Below is a small trained network, with its code and all its weights. Each question gives an input and a target symbol and asks what happens when units are switched off, that is, made to give their printed mean instead of their output.

import numpy as np


def w(rows, s, z=0):
    codes = np.array(rows[::2]) - 128.0
    scale = np.full(codes.shape[1], s)
    scale[-1] = z or s
    return codes * scale


def norm(h):
    return h / np.sqrt((h * h).mean(-1, keepdims=True) + 1e-5)


def softmax(a):
    e = np.exp(a - a.max(-1, keepdims=True))
    return e / e.sum(-1, keepdims=True)


def log_softmax(a):
    a = a - a.max(-1, keepdims=True)
    return a - np.log(np.exp(a).sum(-1, keepdims=True))


def net(x, mask):
    ids = ['αβεζθλξφω'.index(c) for c in x.split()]
    T = len(ids)
    res = E[ids] + P[:T]
    u = 0
    for l in range(3):
        r = norm(res)
        for j in range(2):
            rows = slice(2 * j, 2 * j + 2)
            q, k, v = (r @ M[l][rows].T for M in (Q, K, V))
            z = softmax(np.where(np.tri(T) > 0, q @ k.T / 2**0.5, -1e9)) @ v
            o = O[l][rows]
            res = res + np.where(mask[u + j], z, o[:, -1]) @ o[:, :-1]
        u += 2
    return log_softmax(norm(res)[-1] @ U[:, :-1].T + U[:, -1])


Q, K, V, O = {}, {}, {}, {}
E = w([
[134,82,92,203,125,113,215,126,126],'α',
[156,63,133,180,105,110,188,144,134],'β',
[136,101,77,182,130,141,131,180,181],'ε',
[84,89,122,107,155,124,128,114,161],'ζ',
[203,147,99,86,194,107,117,250,180],'θ',
[196,115,181,197,104,153,237,109,113],'λ',
[118,202,83,167,214,81,163,162,134],'ξ',
[107,91,105,88,137,137,123,73,211],'φ',
[122,163,84,98,66,117,226,115,94],'ω',
],0.013)
P = w([
[150,96,183,181,167,120,45,179,28],'0',
[51,222,3,147,124,93,168,144,148],'1',
[35,195,102,235,39,60,179,95,181],'2',
[116,101,107,164,157,90,224,96,122],'3',
[93,94,140,91,191,80,140,91,218],'4',
[76,121,162,159,111,141,173,93,177],'5',
[98,160,179,137,86,156,143,138,151],'6',
[118,186,173,56,127,135,128,169,163],'7',
[119,177,191,98,107,154,198,137,140],'8',
[116,164,189,73,146,155,171,159,127],'9',
[86,153,185,124,103,169,140,189,104],'10',
],0.0043)
Q[0] = w([
[70,183,54,119,202,26,220,1,127],'L0H1',
[61,94,103,16,124,169,22,71,220],'L0H1',
[202,146,66,229,187,86,193,232,129],'L0H2',
[228,23,179,173,184,180,9,186,121],'L0H2',
],0.0046)
K[0] = w([
[101,129,196,3,92,6,119,29,107],'L0H1',
[166,17,141,133,120,124,50,54,154],'L0H1',
[161,178,139,50,110,112,94,88,137],'L0H2',
[78,161,107,120,146,97,178,127,165],'L0H2',
],0.006)
V[0] = w([
[109,6,206,72,143,152,101,133,135],'L0H1',
[178,157,140,169,36,200,88,186,156],'L0H1',
[194,194,133,151,117,49,11,130,2],'L0H2',
[118,182,132,200,115,65,127,152,75],'L0H2',
],0.0043)
O[0] = w([
[121,101,125,150,62,81,238,91,19,28],'L0H1',
[129,29,154,77,125,110,186,70,150,81],'L0H1',
[118,67,147,159,121,226,116,158,110,3],'L0H2',
[129,193,76,198,99,253,107,144,112,154],'L0H2',
],0.0067,0.0039)
Q[1] = w([
[125,201,131,132,60,97,206,133,99],'L1H1',
[105,20,199,147,167,193,108,120,153],'L1H1',
[254,74,135,195,152,122,140,249,158],'L1H2',
[55,98,105,120,138,217,95,68,62],'L1H2',
],0.0061)
K[1] = w([
[176,82,254,172,103,182,154,150,96],'L1H1',
[161,129,137,133,123,129,197,38,253],'L1H1',
[95,208,141,53,146,81,201,59,206],'L1H2',
[171,74,86,226,221,163,35,174,152],'L1H2',
],0.006)
V[1] = w([
[198,130,197,101,110,116,76,138,45],'L1H1',
[122,184,124,185,177,115,127,146,59],'L1H1',
[88,114,140,129,196,108,107,2,199],'L1H2',
[54,205,224,107,146,121,225,164,140],'L1H2',
],0.0052)
O[1] = w([
[78,78,137,63,158,112,103,77,148,3],'L1H1',
[65,104,181,151,98,123,17,60,133,204],'L1H1',
[113,142,218,182,136,65,191,183,109,74],'L1H2',
[84,100,128,153,177,149,100,101,255,231],'L1H2',
],0.0093,0.0034)
Q[2] = w([
[111,106,33,119,110,140,172,138,144],'L2H1',
[6,149,54,19,52,88,129,140,132],'L2H1',
[105,189,91,124,37,163,139,77,69],'L2H2',
[167,88,196,201,254,194,136,141,128],'L2H2',
],0.0062)
K[2] = w([
[149,66,144,125,70,133,198,63,119],'L2H1',
[195,66,126,93,52,116,51,140,59],'L2H1',
[170,25,75,131,123,142,28,163,45],'L2H2',
[130,246,81,83,112,119,192,133,254],'L2H2',
],0.0065)
V[2] = w([
[101,67,63,149,129,77,119,162,88],'L2H1',
[123,205,111,100,121,86,107,129,118],'L2H1',
[99,198,147,98,2,166,210,60,117],'L2H2',
[145,104,201,248,206,131,143,114,102],'L2H2',
],0.0071)
O[2] = w([
[140,44,115,115,16,132,158,108,59,119],'L2H1',
[122,161,64,227,86,51,67,167,91,102],'L2H1',
[193,171,87,123,75,85,122,22,173,6],'L2H2',
[156,120,254,164,158,163,146,116,33,144],'L2H2',
],0.0092,0.0016)
U = w([
[172,162,135,156,105,175,70,98,60,58],'α',
[178,52,113,77,123,173,148,107,122,212],'β',
[213,125,71,141,84,152,174,200,83,65],'ε',
[54,31,171,130,104,96,81,110,159,126],'ζ',
[98,22,117,70,163,155,164,254,166,128],'θ',
[182,100,200,98,234,204,158,109,170,158],'λ',
[86,166,151,193,211,178,45,180,100,40],'ξ',
[124,148,155,122,151,10,194,160,129,91],'φ',
[206,126,22,147,158,105,39,66,183,249],'ω',
],0.0061,0.0015)

Each question gives the input, a string of symbols that net reads in full, and the target symbol t.
The units are the heads (2 rows each of Q, K, V and O). Each row of codes is followed by its name. A weight is (code - 128) times the scale printed after its matrix; where a second scale follows, it is the last column's (O and U).
mask holds one flag per head, layer by layer. A switched-off head (its flag False) gives its mean, the last column of its rows in O, instead of its output. The means were averaged over made-up inputs and are rounded, as every weight is.
A unit's drop is (log p(t) with every unit on - log p(t) with that unit switched off) / (log p(t) with every unit on - log p(t) with every unit switched off).
The circuit of an input: a set's keep is (log p(t) with only the set's units on - log p(t) with every unit switched off) / (log p(t) with every unit on - log p(t) with every unit switched off). Starting from all 6 units, units are removed one at a time, each time the one whose removal leaves the highest keep (on an exact tie, the one counted first), for as long as the keep stays at least 0.8.
units of the circuit, in order: the units of the circuit, biggest drop first
most important unit: the unit with the biggest drop
which heads matter: for each layer, one digit per head in row order, 1 if its drop is at least 0.15 and else 0, layers parted by /
input ω ε ζ ω, target ω: most important unit : L2H2
input ω θ ζ ξ α, target ξ: units of the circuit, in order : L0H1, L2H2, L0H2
input ζ λ ε φ φ ζ ξ θ, target φ: which heads matter : 01 / 01 / 00
input φ β λ ζ ω ω, target φ: units of the circuit, in order : L0H2, L1H2
input ξ β ω ζ, target ξ: which heads matter : 10 / 00 / 01
input θ ξ θ θ ε θ α ζ ζ, target θ: units of the circuit, in order : L2H2, L1H2, L0H1
input ω φ α β θ λ φ α β, target φ: which heads matter : 00 / 01 / 00
input β ζ θ θ ε α λ ε, target λ: which heads matter : 11 / 00 / 11
input α θ λ ε θ, target λ: units of the circuit, in order : L2H2, L0H1
input λ α α ω, target λ: which heads matter : 00 / 00 / 10
input ξ ω ξ θ ω ζ θ φ θ λ, target φ: units of the circuit, in order : L1H2, L0H1, L0H2, L2H2
input α θ ζ ξ ζ φ ω, target α: units of the circuit, in order : L1H2, L2H2, L1H1, L0H2
input λ θ θ β θ ξ ω ε ξ ω, target λ: units of the circuit, in order : L2H1, L2H2, L0H1
input β ξ β, target ξ: units of the circuit, in order : L0H1, L2H2
input β φ ξ ζ α λ ζ, target β: which heads matter : 10 / 01 / 10
input ε ε λ θ θ λ φ θ, target φ: units of the circuit, in order : L1H2, L0H1
input α λ β, target λ: most important unit : L2H1
input ξ φ β λ ζ θ ω θ β ζ, target ξ: which heads matter : 10 / 00 / 11
input ζ α α, target ζ: units of the circuit, in order : L0H1, L1H1, L2H1
input α ε ω β, target ω: most important unit : L2H2
input ε β θ θ ω, target ε: which heads matter : 10 / 11 / 00
input θ ξ φ ω, target θ: which heads matter : 00 / 00 / 01
input λ ε ξ ξ ζ, target λ: units of the circuit, in order : L2H1, L0H1, L2H2
input ε θ ξ φ, target ε: which heads matter : 00 / 01 / 00
input ε θ ω ξ ε ζ ζ φ, target ε: which heads matter : 10 / 01 / 00
